Below are the code and all the weights of a small trained network. Each question names an input and a class and asks about switching units off, where a switched-off unit gives its printed mean instead of its output.

import numpy as np


def w(rows, s, z=0):
    codes = np.array(rows[::2]) - 128.0
    scale = np.full(codes.shape[1], s)
    scale[-1] = z or s
    return codes * scale


def norm(h):
    return h / np.sqrt((h * h).mean(-1, keepdims=True) + 1e-5)


def f(y):
    return np.maximum(y, 0)


def log_softmax(a):
    a = a - a.max(-1, keepdims=True)
    return a - np.log(np.exp(a).sum(-1, keepdims=True))


def net(x, mask):
    res = np.array(x, float).reshape(1, 2) / 4 @ E
    u = 0
    for l in range(4):
        y = f(norm(res) @ A[l][:, :-1].T + A[l][:, -1])
        res = res + np.where(mask[u : u + 5], y, B[l][:, -1]) @ B[l][:, :-1]
        u += 5
    return log_softmax(norm(res)[-1] @ U[:, :-1].T + U[:, -1])


A, B = {}, {}
E = w([
[147,129,194,108,207,115,65,151,53,151],'x0',
[133,114,174,131,157,153,167,154,140,254],'x1',
],0.0029)
A[0] = w([
[145,118,108,139,101,137,130,122,140,126,168],'0.n1',
[130,131,76,129,80,128,141,117,159,11,34],'0.n2',
[136,157,98,123,102,114,136,128,151,122,67],'0.n3',
[140,132,93,134,86,131,166,128,178,189,24],'0.n4',
[157,113,116,148,117,100,124,104,135,137,3],'0.n5',
],0.011,0.0005)
B[0] = w([
[133,103,128,84,128,107,146,130,157,87,157],'0.n1',
[79,171,47,190,32,2,115,151,104,138,250],'0.n2',
[107,158,156,142,135,94,92,171,91,176,164],'0.n3',
[169,81,152,99,166,192,141,85,144,130,200],'0.n4',
[119,141,126,125,141,109,142,162,113,156,137],'0.n5',
],0.0096,0.013)
A[1] = w([
[88,180,30,177,39,62,127,142,144,103,109],'1.n1',
[69,234,116,204,111,138,136,136,143,140,25],'1.n2',
[119,175,72,182,65,165,150,163,170,140,2],'1.n3',
[84,175,66,146,57,101,170,165,192,106,92],'1.n4',
[79,184,16,189,6,83,143,143,159,110,17],'1.n5',
],0.011,0.00061)
B[1] = w([
[126,105,88,155,105,2,135,98,109,68,245],'1.n1',
[128,115,177,117,138,130,167,125,181,105,171],'1.n2',
[148,59,140,177,135,84,159,71,63,162,163],'1.n3',
[40,200,175,162,123,146,137,186,102,154,195],'1.n4',
[86,156,96,187,40,48,153,138,150,125,250],'1.n5',
],0.0076,0.02)
A[2] = w([
[119,134,85,145,81,130,112,131,115,96,139],'2.n1',
[108,148,72,128,124,140,116,154,120,155,58],'2.n2',
[124,124,87,123,94,81,123,131,134,119,130],'2.n3',
[127,133,93,125,114,119,97,116,120,8,131],'2.n4',
[86,170,123,152,105,193,124,159,137,111,1],'2.n5',
],0.015,0.00094)
B[2] = w([
[115,107,145,155,108,61,135,112,75,147,218],'2.n1',
[136,103,145,144,113,113,153,127,154,120,147],'2.n2',
[90,109,127,166,141,48,155,112,91,92,255],'2.n3',
[123,106,125,122,110,155,181,88,154,1,208],'2.n4',
[152,153,116,91,152,173,66,162,121,179,128],'2.n5',
],0.0077,0.0093)
A[3] = w([
[113,146,145,110,163,135,80,152,98,151,196],'3.n1',
[107,192,86,171,114,98,153,177,146,149,61],'3.n2',
[109,135,104,135,84,175,245,135,234,204,37],'3.n3',
[151,156,66,146,164,103,114,165,149,124,4],'3.n4',
[107,143,160,111,147,151,136,141,109,1,161],'3.n5',
],0.0095,0.00028)
B[3] = w([
[104,208,90,117,100,164,78,186,137,131,198],'3.n1',
[162,119,118,155,182,74,150,127,77,100,254],'3.n2',
[171,16,117,121,126,119,189,6,158,1,199],'3.n3',
[140,152,194,145,167,89,161,115,106,157,151],'3.n4',
[190,36,157,97,172,192,172,68,170,193,185],'3.n5',
],0.0054,0.0059)
U = w([
[121,212,131,99,152,184,35,205,119,212,1],'0',
[184,40,150,93,168,185,154,49,168,124,166],'1',
[86,131,103,189,77,3,141,115,111,116,236],'2',
],0.0075,0.00068)

Each question gives the input, the list of numbers given to net, and the class t.
The units are the neurons (one row each of A and B). Each row of codes is followed by its name. A weight is (code - 128) times the scale printed after its matrix; where a second scale follows, it is the last column's (A, B and U).
mask holds one flag per neuron, layer by layer. A switched-off neuron (its flag False) gives its mean, the last column of its row in B, instead of its output. The means were averaged over made-up inputs and are rounded, as every weight is.
A unit's drop is (log p(t) with every unit on - log p(t) with that unit switched off) / (log p(t) with every unit on - log p(t) with every unit switched off).
The circuit of an input: a set's keep is (log p(t) with only the set's units on - log p(t) with every unit switched off) / (log p(t) with every unit on - log p(t) with every unit switched off). Starting from the 12 units with the biggest drops (on a tie, the unit counted first), units are removed one at a time, each time the one whose removal leaves the highest keep (on an exact tie, the one counted first), for as long as the keep stays at least 0.8.
units of the circuit, in order: the units of the circuit, biggest drop first
unit that matters most: the unit with the biggest drop
k most important neurons: the k neurons with the biggest drops, biggest first
top k neurons in layer l: the k neurons of layer l with the biggest drops, biggest first
drop when u is switched off: that unit's drop, to one decimal
input [1,1], class 0: top 4 neurons in layer 1	(1.n2, 1.n1, 1.n5, 1.n3)
input [-7,4], class 1: unit that matters most	0.n4
input [2,8], class 1: units of the circuit, in order	(0.n2, 1.n5, 1.n1)
input [4,-3], class 1: 2 most important neurons	(1.n4, 0.n2)
input [3,0], class 0: 4 most important neurons	(1.n1, 1.n5, 0.n2, 0.n1)
input [4,7], class 0: top 3 neurons in layer 1	(1.n1, 1.n2, 1.n5)
input [6,3], class 0: 4 most important neurons	(1.n1, 0.n2, 1.n5, 2.n4)
input [7,-4], class 1: 4 most important neurons	(1.n4, 0.n2, 1.n5, 1.n1)
input [1,7], class 1: 2 most important neurons	(0.n2, 1.n5)
input [2,5], class 1: 4 most important neurons	(0.n2, 1.n4, 1.n5, 0.n3)
input [4,0], class 0: top 3 neurons in layer 1	(1.n1, 1.n5, 1.n2)
input [2,7], class 1: top 2 neurons in layer 1	(1.n4, 1.n5)
input [3,5], class 0: top 3 neurons in layer 2	(2.n4, 2.n3, 2.n2)
input [5,8], class 0: top neuron in layer 3	(3.n1)
input [4,4], class 0: top 2 neurons in layer 2	(2.n4, 2.n3)
input [-2,6], class 1: drop when 0.n2 is switched off	0.9
input [7,4], class 0: drop when 2.n3 is switched off	0.1
input [-2,8], class 1: drop when 0.n2 is switched off	0.9
